Each row has a class, written after it.
[ 14  19 -66  25  74  -6  18  10  69  -6 -16 -13 -17 -10  29   1 -20 -53
 -30  44 -13  12  32 -10  19 -29  37  11 -10  -6  32  -4 -29 -59  27 -13
 -14 -37  29  35  -5] : J_616
[  0  11 -28   1  23  -4  15  11  16   2  14   0  -1   3  21 -14   0 -41
 -24  39 -13  11  -3  -8  25  -9  43  -4 -22   7  16   6  -7 -21  -2   6
  -9 -29  11   3   7] : J_12
[ 20 -11 -20  34  10 -13 -28  -1  37  16   9 -13  -3  17  -2  28  -1  -7
   9 -16 -24 -10  32   9  12   4 -25  10   1  -8 -24 -37  -1   2  15 -23
  -1 -13  13  -4 -12] : J_89
[  2  -7  20   4   0  -1  -4 -14 -11   5  10 -19   7   6 -17 -15  -2  11
   9  -4  -7   6 -16   3  -1   0 -35   4  -5 -11 -15  -4 -11   0  10 -12
  -9   7  -2 -15  -3] : J_373
[  4 -28  -6  26  -7   1 -21  -2  52   9 -19 -23  -5  -8  -5  15 -14   9
  14 -26 -27 -25  27  30  13 -15 -44  10  26 -23 -34 -29  -2 -16  28 -26
   2 -11   8  13 -31] : J_160
[  0  35  -6  -6   8   4   8 -17 -15 -24 -16  17 -26  -3   3 -11   3  22
   0   2   6  -3  -1  13 -43 -18  18  -8  29   0  30  32   9 -14 -23  -5
   1  11   9  21   7] : J_496
[ 26   8 -11  24  37   1 -14 -21  46   1 -25   5 -35  23   0   2  -3  10
   6 -34 -49 -22  88  54   2 -24 -74  12  52 -27 -48 -24  31 -20   1 -77
  20 -19   9  37 -39] : J_251
[  4  26 -63 -14  41  15  17  -8  30  12 -30   1 -32   0  18  -7 -10 -25
  -8  -6 -20   0  62  34  14 -28  -7 -17  18 -30  -1   4  10 -48   1 -49
  18 -29  18  34 -31] : J_251
[ 15  -4  20  -4 -42 -13  -6   2  -3  14   2   4  10   6 -19   4  12  12
  19 -26  -9   3  10  17   4  10 -17 -15  11 -16 -25  -8  18  26   7   5
 -17   7 -14  -9 -17] : J_251
[-10   3 -51   6  78  -7   7 -30  31  26 -21   9 -39  40 -32   1  -5  -2
   0 -22 -14  -9  43  33  -2  -3 -48 -16  16  20  -9  -4   1 -40 -22 -56
  -7  -4  -9  29  -5] : J_373
[  4  14  -9   7  22   2   1   0   5 -27 -21  19  -9 -10  30 -20   3  -3
 -20   4 -15   4  26  19  -7 -22   8   4  27   6  20  23  15 -28  -9 -17
   1 -14   7  21  -9] : J_215
[-11  18  10 -40 -77  40   3 -22 -49 -14  -8 -41  18 -39  19 -28  -2  11
  23 -15   6  -5 -17  -7 -28 -21  18   7  -6 -64  12  21  -9  11  21   0
  16  -2  10 -17 -28] : J_338
[ 10   9  40   3   0  -9  -3   9   4 -38   3  23  -1  13 -10  -5   6  27
  -1  22   6  14   3  26 -33 -14  10   9  48 -10   5  14  20  12 -21  -1
 -10  17  -6   8  -4] : J_251
[  9  -7 -24 -14  21  11   2  -1  -6  22 -12  -3  -5   1   3   1 -14 -16
 -16  -2 -15   7  15 -10  21  -3 -30 -23 -13  18  -9   0 -11 -26  14 -20
  -6 -26  16  -1   6] : J_215
[ 12 -18  46 -15 -38   2 -11  13 -53  -9  30  10  26  -7  -7 -10   6  12
  -1   4   3  20 -34 -37  -8  12   4 -15  -9  17  12   9  -2  42   1  31
 -23  16   1 -31  24] : J_215
[  0   6 -31 -12 -52 -10  12  15   3  23  14 -34  23 -35   8 -13   0 -32
   6  11   3  16 -31 -44  17   8  68  -4 -55  -1  34   8 -24  10  47  55
 -23  -5   6 -26  -5] : J_616
[ 10  18  -3  29  30  -5   3  -2  28 -32 -17  15 -17   1   7   7   0   2
 -12  25  -5  -1  20  14 -44 -18  36  14  30  -5  34  15   1 -29  -9 -13
  -9 -10  15  33  -6] : J_338
[ 13  12  47  27 -56  -9 -24   9 -15 -15  19  -4  14 -24   2  -9   3   4
  -3   4 -21   7 -20 -25 -16  -2  44  15   5   9  13   0  -4  31  15  37
 -10  -3  12 -14  -2] : J_160
[  0  15 -70   8  28 -18  21   2  23  18 -16   8 -23   9   7  13   2 -31
 -23   3   5   5  33 -10  20 -25  39 -12   6  14  24   7 -14 -41  -8 -24
  -2 -22   6  15   8] : J_589
[  9   3 -39  21  48  -3   9   0  44  -2 -38  -9 -22  -8  11  16 -10 -10
  -1  -1 -13  -9  42  35   3 -21 -16  11  16 -25  -2  -5  -1 -51  16 -45
  -9 -21  10  37 -25] : J_338
[  7  16 -36   3  23  -6   4  -8  21  15   4   4 -15  25  11  14   0 -28
 -14   7 -12   1  25 -14  17  -4   1 -19  -1  -2   6  -4   3 -25 -15  -4
  -8 -23  10   8  10] : J_141
[ -2 -50  -7   3 -62 -35   7  30  14  32  17   2  33   6 -37  12   3   6
   9   8  38   8 -50 -22  30  28  37 -22 -15  33  22  12 -14  21  31  66
 -48  30 -37 -35  22] : J_589
[ -3 -27 -19 -37 -87  12   1  18 -23  29  -4 -40  41 -52  27 -10  -5 -18
  19 -27  11 -10 -32 -15  39   0  17 -12 -38 -21  -7   4 -12   8  58  39
  -3   2  -6 -36 -30] : J_215
[-11  -7 -32 -49 -17  15  13  -2  -8  47  14 -43  11 -25 -14   6  11 -30
   4 -14   8  17 -21 -34  38  18  -5 -19 -70  -5  -8   0 -23   2  38   7
  -7 -25   5 -43   3] : J_599
[  7 -11 -31 -19  26  10  10   3  -9  27 -13   1  -9  -3  -3   4 -10 -21
 -14  -4  -7  11   7  -9  18   3 -20 -27 -18  20   2   1 -13 -21  14 -23
 -12 -23  13  -2   8] : J_215
[  4  45  -5  28  46 -14  14  21   4 -38 -13  25 -18   1  22   2   0 -19
 -38  64  14  32  -6 -14 -37 -19  95  16  14  22  61  25 -16 -37 -28   6
 -26 -15  13  28  20] : J_338
[  6 -20 -22  -5  -5  -9  37  41  27   0  -8 -12  20 -27 -11  -6 -24 -14
 -19  48  32  23 -40   6  24  -6  49  -2  -7 -14  27  20 -15 -16  40  33
 -21   9  -3   2  -9] : J_251
[ -1  13 -18   8  -7   1  -7 -12  37  15 -27 -13 -11  -4  12  10  27  -2
   9 -45 -21 -26  42  24   1 -13 -20  11  -2  -8 -12  -2  15 -24  16 -26
  15 -24  10   9 -23] : J_599
[-10  59 -22 -33 -36  16  10 -20 -33 -16 -40   2 -19 -17  31 -29  -1  20
  -8  -8   5 -14  11  -4 -35 -41  32  -3  29 -15  50  53  18 -29 -22   3
  29   2  25  18   5] : J_141
[  8 -11 -80 -13   3 -18  34  23  43  66 -17 -11  -2  -5 -19  13 -16 -46
 -16   8   4  16   2   4  49  18  29 -43 -47  19   3   1 -15 -32  42  17
 -22 -25  -8   0 -14] : J_251
[  6 -21 -15  33  27 -11   5  22  57 -11 -27  18  -3  14   1  21 -25   4
 -13  18  10   1  -4  26  -9 -13   5  11  35  10  21   7   8 -28  -3  -7
 -13  10  -5  35   7] : J_89
[ 15   0   5  49  66 -16 -23   0  63 -21 -21  15 -31  33  -2  25  24  18
 -12 -16 -30 -25  64  33 -18 -19 -39  36  43  13 -11 -15  22 -19 -14 -51
   3  -5   9  34  -5] : J_599
[ 33 -12 -11  19  42 -18  -5   2  13  14  27  23 -10  32   3  23  -2 -26
 -11  14 -11  21   8  -8  21  20  -7 -31 -10  17 -21 -29  -6   2 -10  -8
 -39 -19  -3  11  22] : J_496
[ 18   6  13  16  -5 -15   7  13  12 -27   1  -6   9  -3 -16  -5  -8  13
 -18  34  14  21 -10   8 -20 -23  38  20  30  -7  17   8 -10  -3  12   3
 -12  11  12   3  -6] : J_251
[ 15   1  11  20  23 -11 -30 -37 -13  26 -10  25 -27  42 -20   9  21  31
  23 -66 -45 -31  60  28 -26   8 -85 -16  26  11 -24 -15  40  10 -26 -52
   0  10   4  25  -4] : J_373
[ 19   7 -21 -13 -14  -1   6  -2  -3  25   6 -10  -3  -3   6  -4  -5 -23
  -3 -16 -17  11  28  -1  18  -5 -10 -19 -11 -17 -12  -9  12   4  12 -12
  -3 -16   3   5 -16] : J_251
[   4   21 -114    3   48    2   14  -19   70   54  -43  -39  -41    5
   -2    2  -13  -57    1  -40  -39  -28   75    9   54  -26  -23   -8
  -12  -27  -16  -20  -14  -63   41  -83   -1  -60   26   40  -38] : J_616
[  4 -35  39   4 -55  -7 -15  11  -2  -3  15  -8  30  14   7  -8  10  17
  19  -8 -15 -19 -17   8   8   6 -20   4  12 -16 -19  -4  23  28   5  19
 -17  13 -10 -10  -5] : J_12
[ -7  32   7 -28 -47  -6 -12 -14 -83  27  18  25   3  18 -27  11  30  12
  10 -19   4  15 -12 -48 -40  36  53 -54 -26  25  44  23  15  44 -26  28
 -31   9  14 -12  33] : J_338
[ 20   5  51  50  -4 -27 -27  16  -2 -40  18  22   7  20  10   5  23  19
 -17  28 -22  -6   2  -9 -28 -12  40  39  38  25  17  -3  11  24 -25   8
 -12  17  17   2  14] : J_12
[-10  30 -29   1  31 -14   3   2  21 -14   4   8 -15   3   8 -16   2 -29
  -9  24  -3  14  22 -18   4  -7  35  -1   2   2  29   4  -3 -13 -13  -2
 -20  -6   6  18   6] : J_616
[ 26  12  61  25 -33  -4 -33 -19 -29 -52  24  14   5   7  17  -4  22  47
  22 -16 -16 -11   6  12 -43 -15  -6  22  57 -24 -11   0  30  42 -16  -3
  -3  28   2   4  -8] : J_496
[  2 -17  12  24  35 -31 -20  -2  60  -2   4  15 -11  32 -34   9   6   9
  15   6 -19  -4  29  21  10  17 -59  -2  15  15 -21 -17  17  -3   1  -7
 -40   5 -17  12   3] : J_616
[  1 -13  48 -20 -67  -9   0   4 -35  24  16  -7  26   8 -26 -13   9  16
  20  -6  -8   0 -54 -18 -11  30   1 -14 -37  23 -13   8   0  39   3  48
 -22   0 -10 -37  26] : J_12
[  1 -22  -2   3   8 -14  -8  10  43  13  -8   0   1   0 -15  20  22   5
   5 -12  11  -4  -7  13   6  12   0   6 -11  18  -2  -3   6   5  22   6
 -18   6 -13  -7   4] : J_599
[-16   4   9 -44 -74  -1   1  -6 -37  15   3 -19  25 -20 -22 -20   2  16
  35 -16  10   1 -30 -26 -10  19   6 -19 -33   0  20  22   0  31  27  49
 -17  23   0 -29   5] : J_616
[ -6 -10 -11  -8  14  -2  12   2  25  16 -12 -25   7   4 -24  -1 -20  -9
   8  13  -6  12  -6  -6  22   3 -36  -4 -31  -2 -10  -7 -23 -19  31   2
 -28  -6   1  -5   6] : J_616
[ -5  -5 -13 -20   3  14   8 -12  14  38 -15 -25  -2  11 -16  18   8 -16
  -1 -29 -15  -5  11   0  17   7 -49 -13 -38   2 -32  -6  -4 -16  21 -26
   2 -34   5  -8  -3] : J_599
[ -4 -24  18 -38 -40   7  -1   2  -3  13  21 -34  29 -17 -29  -5   7   5
   8  -8  17  12 -41 -24  16  11 -12  -4 -43 -10 -10   6 -14  28  36  25
 -14   3  -6 -38  11] : J_599
[ 13  33  35  21 -39   0 -25 -19 -42 -26  24  -2  -2  -1  30  -8  32  -1
   1 -15 -34  -7  39 -27  -8 -24   8  28  20 -29   2  -6  10  21 -17 -22
  20 -13  24 -19  -5] : J_589
[-12   5  30   3  -1   5   0  17   2 -49  -1   7   4 -23  15 -24 -16   0
 -16  36   5  15 -16   6 -10 -21  21  11  30 -20  25  19   4  -9 -11  10
  -7  -1  11  20   5] : J_160
[  8  -7   9  15  11   9  -6   2   6  -6  -4   5  -1   8  20  -3  -2  -8
  -1 -12 -33  -3  31  12  17 -14 -42   3  13  -4 -25 -12   7 -18   3 -30
   2 -20   7   5 -13] : J_215
[ 22  28  23  34  46  -7  11  15  24 -56  -5  29 -12   2  11 -14  -6  -4
 -38  52  -4  26  18  16 -23 -35  40  30  49 -12  27  14   2 -16 -22 -15
  -5  -1  12  32  -1] : J_251
[ 10   4 -17  34  31  -9  -9  12  37   0 -10  12 -18 -13   2  10 -12 -15
 -23  20 -18   2  17  -1   7 -10  28   9  22  13  20  -9 -12 -28   1  -6
 -12 -26  26  25   3] : J_160
[ -4  -5  25  28  37  18 -15  -4  46 -49 -26  -2 -17   2  13   5 -23  21
  -2   6 -32 -23  40  46 -12 -50 -56  39  76 -38 -35 -11  14 -30 -13 -47
  23  -4   8  42 -32] : J_160
[ -24  -16   41  -54 -111    6   -8    9  -51   26   32  -12   44   -9
  -28   -6   30   23   26  -25   24    4  -62  -39   -2   42   13  -35
  -47   13    9   28   14   66   21   76  -15   32  -20  -55   15] : J_599
[  1 -18   4   9 -62 -15 -18  15  -7  21  23 -16  20 -15 -19   2  -1   0
  10 -14  -7  -3 -20 -25  12  16  30  -8 -16  14   7  -8  -2  33  29  39
 -20   4   4 -21  -2] : J_160
[  2  26  50  18 -25  12 -27 -10 -12 -53  -2   2  -7 -22  22 -25   5  25
   6  -7 -28 -12  18  16 -37 -35   6  35  55 -33   8   9  21  13 -15 -13
  17  -5  21  16 -18] : J_160
[ -9   4  19 -36 -46  11  13  22 -29  -8  33 -23  35 -35  16 -22  18 -29
 -12  19  21  28 -57 -45  17   8  58   2 -55 -13  26  26  -7  36  22  58
 -15   0 -15 -35   8] : J_599
[ -2  14  15  24  42   3  -5 -10  20 -53 -27  16 -17  15  15  -3   1  20
   1   5  -9  -3  44  40 -32 -30 -20  25  61 -35   3   7  19 -29 -29 -55
  -6  -1   3  44 -14] : J_338
[ -6  -5 -25  -9  31  13  12   6  15  18 -11   3 -15  -9 -12   9 -25 -21
 -22  20  -6  18  -8 -11   8  -4   9 -22  -7   9   9  -1 -20 -21  -4  -7
 -10 -24  13  16  14] : J_160
[  5   3  31   5  -9   3  -6  -6  -8 -18   0  -6   3   6   5  -8   4  22
   0   7 -16  -8  -1   2 -20 -24 -17  19  18  -6  -8   3   3   1 -11 -17
   8   0  19  -2  10] : J_12
[ 15  25   0  38  52 -27 -22  -8  30 -11   6  29 -29  27  -8  10  19  -5
  -3   2 -38  -2  62  -4  -5  -1 -19   8  26  12   5 -20  14  -4 -26 -31
 -23 -11  18  26   7] : J_616
[-12 -21 -39 -52 -38  -7  22  11 -19  60  16 -24  18   4 -21 -10 -10 -25
   3   0  10  19 -44 -33  38  23  15 -52 -67  23  -4   8 -14   7  18  31
 -27 -12  -8 -30  27] : J_12
[ 27 -25  46  25  10  -5 -29   7   2 -22  26  13   9  10   3   5   3   9
  -3   1 -18  -2   5  -5   5  -7 -29  20  31   5 -23 -21  11  28  -2  -8
 -19   6 -10  -3   2] : J_215
[ -6   7  10 -35 -72   2   1  -7 -32  22  -8 -26  15  -6   9 -27  10  -1
  14 -21 -14  -9 -19  -3  -7   5  -3 -21 -36  -4  -9  16   8   9  11  16
   2 -16   5 -22   2] : J_12
[ 15 -18  50  36 -16 -12  -5  11   9 -39   1   8  13  -2  15   9   1  24
   1  19   0  -1  -5   5 -14 -24  -1  46  40  -4   4   1  -3   3   1  11
  -2  22  -7  -7   6] : J_589
[  9  -6  -2  15  21 -14   1  16  25 -18   6   6  -2   3  16  -1  -1  -7
 -17  36  -5  -2  -3  -2  -7 -18  35  17  14  14  15   3  -1  -9  -9   3
  -4   0  13  10  11] : J_12
[-19  30  -5 -15  10  11  14  14   8 -23  -6   8  -7 -14  19 -19  22 -18
 -15  17  11  -3  -1   1   1  -8  33   5  -2  -6  35  39  15 -15  -2   9
   5 -11   4   7  -2] : J_599
[ 18 -10 -34  -2  20   1  33  24  41  16 -12 -26   6 -20   4   3 -29 -37
 -19  38   4  22 -10  11  33 -12  17   5 -26 -12 -10  -6 -29 -33  46   8
  -6 -21   0  -3 -20] : J_251
[  2 -21  46  16 -31 -17 -33  22   9 -25  24  12  17 -13 -18   4  -1  21
   2  26   9   3 -28  -8 -15  10  29   2  25  11  17  -2   3  32   5  49
 -25  25   3  -8  10] : J_160
[ -9 -11 -50 -60 -33  16  27  16 -38  49  13 -11  25 -38   5 -16 -15 -46
 -13  14  26  32 -56 -50  40  22  63 -50 -73  28  34  25 -29   5  38  54
 -21 -14  -6 -37  17] : J_215
[ -5  14  19 -15 -33  13  -2 -11 -23  -9 -11   1  11   5  -8 -10 -11  16
   7  -9   7   0 -21  -3 -34  -5   4  -1   7  -6  20  27   9  12  -5   4
   3   4   8   0  15] : J_89
[ -3 -13 -13 -24 -23  -5  21  16  -4  34  10 -12  25  -7   2   5 -15 -46
  -1  22   9  33 -38 -21  31  35  30 -36 -64   2  -3   3 -14  -7  25  43
 -43 -29 -20 -13   6] : J_338
[ -2  32   2 -29 -26   2  15   3 -35  -1 -19  13  -8  -3 -14 -11  -2  21
  -3  -1   8  11   1   4 -28 -13  21 -18  19   4  22  36  18   2  -6  -3
   8  13  13   7   1] : J_251
[ 19  -1  44  20  14   3  -4   1  -4 -66  11  30   5  -3  26  -4  -2  29
  -2  33   9   5 -16  19 -34 -20  19  23  56 -18  19  17  16  11 -18  11
  -9  29  -1  22   4] : J_496
[  5  23  32  -1 -21 -21   1  15 -33 -26  26  31   8   9 -23 -18  14   9
 -16  27  15  29 -17 -18 -28   9  61 -11  17  15  47  28  20  38 -23  33
 -29  26  -2   0  20] : J_251
[  1  -2 -32  14   0  -6   6  15  27  10 -13 -20  -2 -22   3  -2 -20 -30
 -17   7 -11   8  -2  -7  21  -9  35   2 -11   3   6  -6 -21 -19  26   2
  -9 -25  10   8 -11] : J_160
[ -3  41 -27   7 -13  11   8 -11   8 -20 -31  -6 -14 -25  41  -8   5  -9
  -5   0  -9  -6  28  15 -34 -30  46   9  17 -29  31  20   2 -37  -1 -16
  15 -19  16  25 -30] : J_338
[  5   5 -38  -1  -8  -9  -9 -25  30  34   0  -1 -18  25  -3  11   7  -2
  12 -34 -21 -27  38   4  16   1 -34 -22   6  -6 -16 -10  23  -9  -8  -7
   1 -13  -6   7  -4] : J_141
[ -6  11   0 -15  -5  11   3 -14  -4 -14 -19 -26  -1  -2   7 -18   0  15
   8  -4 -13 -19   4  20 -13 -33 -14  20  11 -25 -10  10   1 -15   2 -26
  15  -9  20   1  -8] : J_12
[-10  -8   0  -1  -6 -16   7  10  35 -12  -2   3   7   7 -12 -22 -10 -11
  10  14   1   5  -2   3   9   9  -4  -4  -1   4  10  12   5  -4  12  20
 -31   8 -16  11   0] : J_616
[-12   4  18  -7 -41 -12   3  12 -11 -19  10   1  21  -2   8 -25  14   8
   1  20   2  -4 -28  -3  -7  -3  43   4   5   2  17  29  14  10  -7  33
  -7   7   0 -10   5] : J_12
[ 15  45   5  44  40 -11 -17 -11  24 -52  -4   8 -23  -3  21 -11  12   2
 -10  19 -29  -1  50  -5 -38 -37  32  48  42  -8  38   1   0 -12 -11 -26
   1  -2  36  27  -7] : J_616
